<79>: [-40.8 -54.6  29.7  29.8]
<107>: [-15.8 -15.3  34.3 -66.4]
<20>: [-40.8 -54.7  29.7  29.8]
succ: [34.3] | [-66.4]
tail: [-40.8 -54.6] | [29.7 29.8]
succ: [-15.3] | [34.3]
tail: [-15.8 -15.3] | [ 34.3 -66.4]
tail: [-40.8 -54.6  29.7] | [29.8]

<75>: [-36.6  43.6  12.9  -2.8 -32.7]
<11>: [ -4.7 -19.9 -36.5  29.1  28.5]
<126>: [ 35.2  23.5  65.0 -50.4 -40.9]
<59>: [ -8.6  10.5 -19.7  19.4 -11.0]
<50>: [ 19.5  25.1  46.6 -52.3 -25.6]
<207>: [ -8.6  10.5 -36.5  29.2 -11.0]
<168>: [  8.6 -65.2 -28.4  11.0  51.1]
<57>: [ 13.2  29.8  38.7 -40.5 -24.4]
<76>: [ -4.7  28.4 -10.1  29.1  28.5]
<180>: [-16.4  25.9 -10.8  21.6 -10.2]
<197>: [ 47.5  -3.5  72.3 -47.4 -34.4]
succ: [-3.5] | [72.3]
succ: [-19.9] | [-36.5]
tail: [-36.5  29.1] | [28.5]
tail: [ 28.4 -10.1] | [29.1 28.5]

<165>: [ 16.8  -3.6 -50.2  12.1  -8.9]
<167>: [  7.8 -30.2  -6.0   2.6  15.4]
<98>: [ 5.0  0.1 -9.9  4.3 -5.8]
<45>: [-0.7 -6.6 -3.1  4.1 -0.7]
<51>: [ 12.9  15.7 -16.2  -6.2  -5.9]
<16>: [ 18.6  -3.5  -4.5 -14.7  21.1]
<80>: [ 16.0  19.0 -19.7  -7.7  -7.4]
<110>: [-0.4 19.1 -1.8  2.9 -0.4]
<133>: [ -7.6 -67.8 -26.8  41.9  -7.5]
succ: [4.1] | [-0.7]
succ: [19.0] | [-19.7]
tail: [-6.0  2.6] | [15.4]
tail: [-6.6 -3.1  4.1] | [-0.7]
succ: [-3.6] | [-50.2]
succ: [-9.9] | [4.3]

<91>: [-1.4 -0.8  0.5  0.7 -0.5 -2.0  0.8 -1.6  1.7  0.2 -0.4  4.8  7.5 20.7
 42.3 66.4 81.4 86.4 69.5 46.8 23.5  9.8  3.2  0.3  0.2  0.7  0.9  0.8
 -1.2 -2.1  1.7 -2.1  0.8 -0.7 -0.7  0.0  0.4 -0.5  0.6  1.0  0.7 -0.1
  0.0  1.0 -0.3 -1.7  0.2  0.3  0.2 -1.5  0.8 -1.0 -1.0 -0.3 -1.1  0.0
 -0.1 -0.2]
<147>: [ 0.9 -0.6  0.5  0.7 -0.5  1.4  0.8  2.1  1.7 -1.7 -1.4 -1.3 -0.2 -0.2
  0.4  0.3 -1.2 -1.3 -0.7 -0.6  0.1 -2.0 -0.1 -0.1 -0.9 -0.4 -1.1  0.8
 -1.2 -2.1 -1.7  0.7  0.8 -1.6  0.5  1.6  0.9  2.9  5.4 13.9 31.0 57.0
 74.7 83.4 80.4 58.9 34.8 16.6  6.6  0.9  0.8  0.8  1.7 -0.3 -1.1  0.0
  1.1  1.1]
<159>: [-0.2  0.7 -1.0  0.7  2.0  1.4 -3.1 -1.6 -1.2  0.2 -0.4  0.0 -0.6  0.5
  0.4  2.7 -1.2  1.7 -0.7 -0.6  1.0  0.9 -0.7  0.8  1.3  6.6 17.0 35.1
 56.3 76.9 86.0 77.6 56.8 33.3 16.2  6.7  2.1  0.6  1.1 -0.2  0.7 -0.1
  0.0  1.0 -0.3 -1.7  0.2 -0.3 -0.4  1.4  0.8  0.8  1.7 -0.3 -1.1  0.0
 -0.1  0.5]
<148>: [-0.2 -0.1 -0.3  0.7  2.0  1.4  0.8 -1.6 -1.2  0.2 -1.4  0.0 -0.9  0.5
 -1.1 -2.1 -1.2 -1.3 -0.7  2.8  1.0  0.6  0.1 -0.6 -0.9  1.9  0.9  0.8
  2.2  1.5  1.7 -2.1 -1.2  0.7  1.0 -1.0  0.6 -1.2  0.1  1.0 -1.4 -0.1
  0.0  1.0 -0.3 -1.7 -1.1  1.5  4.1 13.4 27.1 53.1 77.0 83.6 79.6 59.3
 34.3 18.2]
<104>: [ 2.0  6.3 20.2 40.8 65.2 83.2 86.1 71.3 47.6 25.2 11.2  3.5 -0.2 -0.2
  0.4  0.3 -1.2  1.7  1.8 -0.6  0.1 -0.5  0.2  0.1  0.8  0.7  0.9  0.8
  2.2  1.5  1.7  0.7  0.8  0.7 -0.1 -1.0 -0.9  0.2  0.1 -1.3  0.7 -0.1
  0.0  1.0 -0.3 -1.7  0.2  1.5 -0.4 -0.6 -0.2 -1.0 -1.0 -0.3  1.7 -2.1
  1.1  0.5]
<114>: [ 0.6  4.0  9.6 20.8 39.9 62.7 82.3 85.9 73.4 52.1 28.0 11.8  5.2  0.5
  0.4  0.3 -1.2 -1.3 -0.7 -0.6  0.1 -0.5 -0.9 -0.3  0.8  0.7 -1.1  0.8
  2.2  1.5 -1.7  0.7  0.8 -0.4  0.5 -0.3 -1.4  1.1  1.1 -0.2  0.7 -0.1
  0.0  1.0 -0.3  0.6  0.2 -0.9 -1.8 -0.1 -0.2 -1.0 -1.0  2.7  1.7  0.0
 -0.1  0.5]
<93>: [ 1.3 -0.3 -1.8 -0.8 -0.5  1.4  0.8 -1.6 -1.2  0.2 -0.4 -0.5 -0.6  1.2
 -1.1  2.7 -1.2  1.7 -0.7 -0.6  0.1 -0.2 -1.6 -1.5 -2.0 -1.6  0.9  0.8
 -1.2 -2.1  1.7 -2.1  0.8  0.7  1.6  0.8  1.3  4.3 15.7 32.8 57.0 79.1
 85.9 75.9 54.6 34.2 15.6  6.3  3.2  0.4  0.8  2.7 -1.0 -0.3 -1.1  0.0
 -0.1 -0.2]
<52>: [-1.2  0.7  2.0  0.7 -0.5  1.4  0.8 -1.6 -1.2 -1.7 -0.4  0.4  0.1  0.5
 -1.1  0.3 -1.2 -1.3 -0.7  1.1  0.1  0.6  1.9  6.0 15.2 33.5 57.4 78.0
 86.7 76.9 55.6 32.0 14.8  4.2  2.1 -1.0  1.3  0.8  0.6 -0.2  0.7 -0.1
  3.7 -2.8 -0.3  0.6  0.2 -0.3  0.4 -0.6 -1.2 -1.0 -1.0  2.7 -1.1  0.0
 -0.1 -0.8]
succ: [86.7] | [76.9]
q: [-1.2  0.7  2.0  0.7 -0.5  1.4  0.8 -1.6 -1.2 -1.7 -0.4  0.4  0.1  0.5
 -1.1  0.3 -1.2 -1.3 -0.7  1.1  0.1  0.6  1.9  6.0 15.2 33.5 57.4 78.0
 86.7 76.9 55.6 32.0 14.8  4.2  2.1 -1.0  1.3  0.8  0.6 -0.2  0.7 -0.1
  3.7 -2.8 -0.3  0.6  0.2 -0.3  0.4 -0.6 -1.2 -1.0 -1.0  2.7 -1.1  0.0
 -0.1 -0.8] | <52>
tail: [13.9 31.0] | [57.0 74.7 83.4 80.4 58.9 34.8 16.6  6.6  0.9  0.8  0.8  1.7 -0.3 -1.1
  0.0  1.1  1.1]
succ: [2.9] | [5.4]

<26>: [ -7.5  53.3 -23.4 -11.4   9.1 -22.5  -4.2 -16.4   7.1]
<68>: [ 35.7  51.7  32.5 -17.1  34.3  27.9 -35.3  11.7 -35.2]
<85>: [  9.9  -5.9  21.6  21.7  -4.3 -22.5  -4.2 -16.4   7.2]
<137>: [ -7.5 -43.1 -23.4 -11.4   9.1  32.6  35.6  74.7   8.5]
succ: [32.5] | [-17.1]
tail: [-35.3  11.7] | [-35.2]
succ: [35.6] | [74.7]

<153>: [ 52.7  -2.5 -74.8 -79.3]
<146>: [-16.5 -38.3 -69.0  -6.8]
<43>: [ 65.4 -38.3 -69.0  -6.8]
<99>: [ 59.3  65.5 -73.5 -36.0]
<2>: [ 41.7  19.9 -44.8 -18.9]
<113>: [ 24.9  61.8  66.5 -69.0]
tail: [52.7 -2.5] | [-74.8 -79.3]
tail: [59.3 65.5] | [-73.5 -36.0]
succ: [65.4] | [-38.3]

<162>: [-23.8  -5.3   2.8 -13.6  11.7 -36.3 -11.5 -41.8  21.8 -60.6   7.4]
<143>: [  7.5  -5.3   2.8 -13.6  11.7   8.5 -11.5 -41.8  21.8 -60.6   7.4]
<128>: [-11.1  -5.3   2.8 -13.6  11.7  -0.5 -11.5 -41.8  21.8 -60.6   7.4]
<156>: [-11.1  -5.3   2.8 -13.6  15.5   2.0 -11.5 -43.1  21.8 -76.8   7.4]
<7>: [ 58.5 -60.3   2.8   0.0  11.7  46.6 -11.5 -41.8  64.7 -60.6   7.4]
<55>: [-11.1  -5.3   2.8 -13.6  -5.8   2.0 -11.5  21.4  21.8  33.2   7.4]
<172>: [-11.1  -5.3   2.8 -13.6  11.7   2.0 -11.5 -41.8  21.8 -60.6   7.4]
<182>: [-11.1 -15.3   2.8 -13.6 -50.9 -69.3 -23.4  41.5  73.1 -18.2   7.4]
<4>: [-23.8  -5.2   2.8 -13.6  11.7   2.0 -11.5 -41.8  21.8 -60.6   7.4]
tail: [-23.8  -5.3   2.8] | [-13.6  11.7 -36.3 -11.5 -41.8  21.8 -60.6   7.4]
tail: [  2.0 -11.5  21.4] | [21.8 33.2  7.4]
tail: [-11.1 -15.3] | [  2.8 -13.6 -50.9 -69.3 -23.4  41.5  73.1 -18.2   7.4]

